Here is a tiny trained network, its code and every weight. The questions are about switching its units off for an input and a target symbol, where a switched-off unit gives its printed mean instead of its output.

import numpy as np


def w(rows, s, z=0):
    codes = np.array(rows[::2]) - 128.0
    scale = np.full(codes.shape[1], s)
    scale[-1] = z or s
    return codes * scale


def f(y):
    return y / 2 * (1 + np.tanh(0.7978845608 * (y + 0.044715 * y**3)))


def softmax(a):
    e = np.exp(a - a.max(-1, keepdims=True))
    return e / e.sum(-1, keepdims=True)


def log_softmax(a):
    a = a - a.max(-1, keepdims=True)
    return a - np.log(np.exp(a).sum(-1, keepdims=True))


def net(x, mask):
    ids = ['αβγδεηθλμξπφψω'.index(c) for c in x.split()]
    T = len(ids)
    res = E[ids] + P[:T]
    r = res
    for j in range(2):
        rows = slice(4 * j, 4 * j + 4)
        q, k, v = (r @ M[0][rows].T for M in (Q, K, V))
        z = softmax(np.where(np.tri(T) > 0, q @ k.T / 4**0.5, -1e9)) @ v
        o = O[0][rows]
        res = res + np.where(mask[j], z, o[:, -1]) @ o[:, :-1]
    y = f(res @ A[0][:, :-1].T + A[0][:, -1])
    res = res + np.where(mask[2:6], y, B[0][:, -1]) @ B[0][:, :-1]
    return log_softmax(res[-1] @ U[:, :-1].T + U[:, -1])


Q, K, V, O, A, B = {}, {}, {}, {}, {}, {}
E = w([
[62,66,94,52],'α',
[199,39,184,146],'β',
[137,186,114,156],'γ',
[64,7,163,143],'δ',
[93,118,221,191],'ε',
[189,43,49,112],'η',
[252,121,123,114],'θ',
[102,131,177,71],'λ',
[169,148,65,157],'μ',
[137,118,101,14],'ξ',
[112,130,165,192],'π',
[147,83,54,55],'φ',
[174,184,112,86],'ψ',
[173,87,153,104],'ω',
],0.017)
P = w([
[113,152,147,166],'0',
[128,172,160,165],'1',
[167,112,218,189],'2',
[78,254,112,158],'3',
[139,168,198,183],'4',
[132,191,181,175],'5',
],0.0077)
Q[0] = w([
[187,145,236,155],'h0',
[82,230,67,186],'h0',
[108,162,73,33],'h0',
[99,156,26,122],'h0',
[122,118,143,119],'h1',
[114,199,79,85],'h1',
[34,26,116,212],'h1',
[119,66,2,152],'h1',
],0.0088)
K[0] = w([
[203,157,105,217],'h0',
[99,212,125,155],'h0',
[109,174,59,1],'h0',
[109,214,53,90],'h0',
[78,108,76,184],'h1',
[67,151,63,70],'h1',
[90,49,100,190],'h1',
[134,111,72,69],'h1',
],0.0089)
V[0] = w([
[195,132,86,245],'h0',
[176,133,135,130],'h0',
[121,142,104,50],'h0',
[111,132,106,116],'h0',
[117,174,113,93],'h1',
[124,107,82,137],'h1',
[176,95,108,118],'h1',
[159,173,64,133],'h1',
],0.011)
O[0] = w([
[150,119,125,164,218],'h0',
[168,218,179,96,252],'h0',
[210,82,143,42,30],'h0',
[228,12,138,164,34],'h0',
[111,202,152,79,10],'h1',
[253,68,80,153,51],'h1',
[178,89,117,93,239],'h1',
[248,124,158,196,16],'h1',
],0.005,0.0012)
A[0] = w([
[100,206,37,243,84],'n0',
[216,127,48,253,26],'n1',
[135,108,234,123,216],'n2',
[163,147,99,162,4],'n3',
],0.0074,0.0039)
B[0] = w([
[133,87,242,95,219],'n0',
[160,179,247,45,223],'n1',
[120,208,70,140,253],'n2',
[130,167,171,78,110],'n3',
],0.012,0.0035)
U = w([
[68,74,102,96,224],'α',
[145,135,93,255,201],'β',
[110,151,173,155,252],'γ',
[42,85,103,178,62],'δ',
[49,139,166,166,32],'ε',
[203,83,125,135,26],'η',
[178,208,107,145,52],'θ',
[43,243,86,91,226],'λ',
[116,136,182,94,14],'μ',
[113,161,104,42,4],'ξ',
[115,82,189,240,8],'π',
[176,85,51,121,96],'φ',
[145,229,66,175,80],'ψ',
[117,135,122,161,252],'ω',
],0.0097,0.0039)

Each question gives the input, a string of symbols that net reads in full, and the target symbol t.
The units are the heads (4 rows each of Q, K, V and O) and the neurons (one row each of A and B). Each row of codes is followed by its name. A weight is (code - 128) times the scale printed after its matrix; where a second scale follows, it is the last column's (O, A, B and U).
mask holds one flag per unit, heads first, then neurons. A switched-off unit (its flag False) gives its mean, the last column of its rows in O or B, instead of its output. The means were averaged over made-up inputs and are rounded, as every weight is.
A unit's drop is (log p(t) with every unit on - log p(t) with that unit switched off) / (log p(t) with every unit on - log p(t) with every unit switched off).
The circuit of an input: a set's keep is (log p(t) with only the set's units on - log p(t) with every unit switched off) / (log p(t) with every unit on - log p(t) with every unit switched off). Starting from all 6 units, units are removed one at a time, each time the one whose removal leaves the highest keep (on an exact tie, the one counted first), for as long as the keep stays at least 0.8.
circuit, biggest first: the units of the circuit, biggest drop first
unit that matters most: the unit with the biggest drop
k most important neurons: the k neurons with the biggest drops, biggest first
which heads matter: for each layer, one digit per head in row order, 1 if its drop is at least 0.15 and else 0, layers parted by /
drop when u is switched off: that unit's drop, to one decimal
input ξ μ δ, target δ: circuit, biggest first => h1; h0; n1
input α α φ, target φ: which heads matter => 10
input ξ η λ, target λ: circuit, biggest first => n2; h1
input γ α φ α, target α: which heads matter => 10
input δ ε β, target β: most important neuron => n1
input γ λ ε γ μ, target γ: 2 most important neurons => n0; n1
input π ψ μ, target μ: circuit, biggest first => n1; n0; h0
input δ ω γ λ ω λ, target λ: 2 most important neurons => n2; n0
input μ ε ω λ β δ, target δ: which heads matter => 01
input α μ η μ, target μ: which heads matter => 00
input α ξ α α, target α: which heads matter => 10
input μ θ θ, target θ: which heads matter => 11
input β δ β, target β: drop when n0 is switched off => 0.2
input μ λ ε, target ε: unit that matters most => h0
input ω η θ γ, target γ: drop when n0 is switched off => 0.5
input θ μ δ γ, target γ: drop when n3 is switched off => 0.0
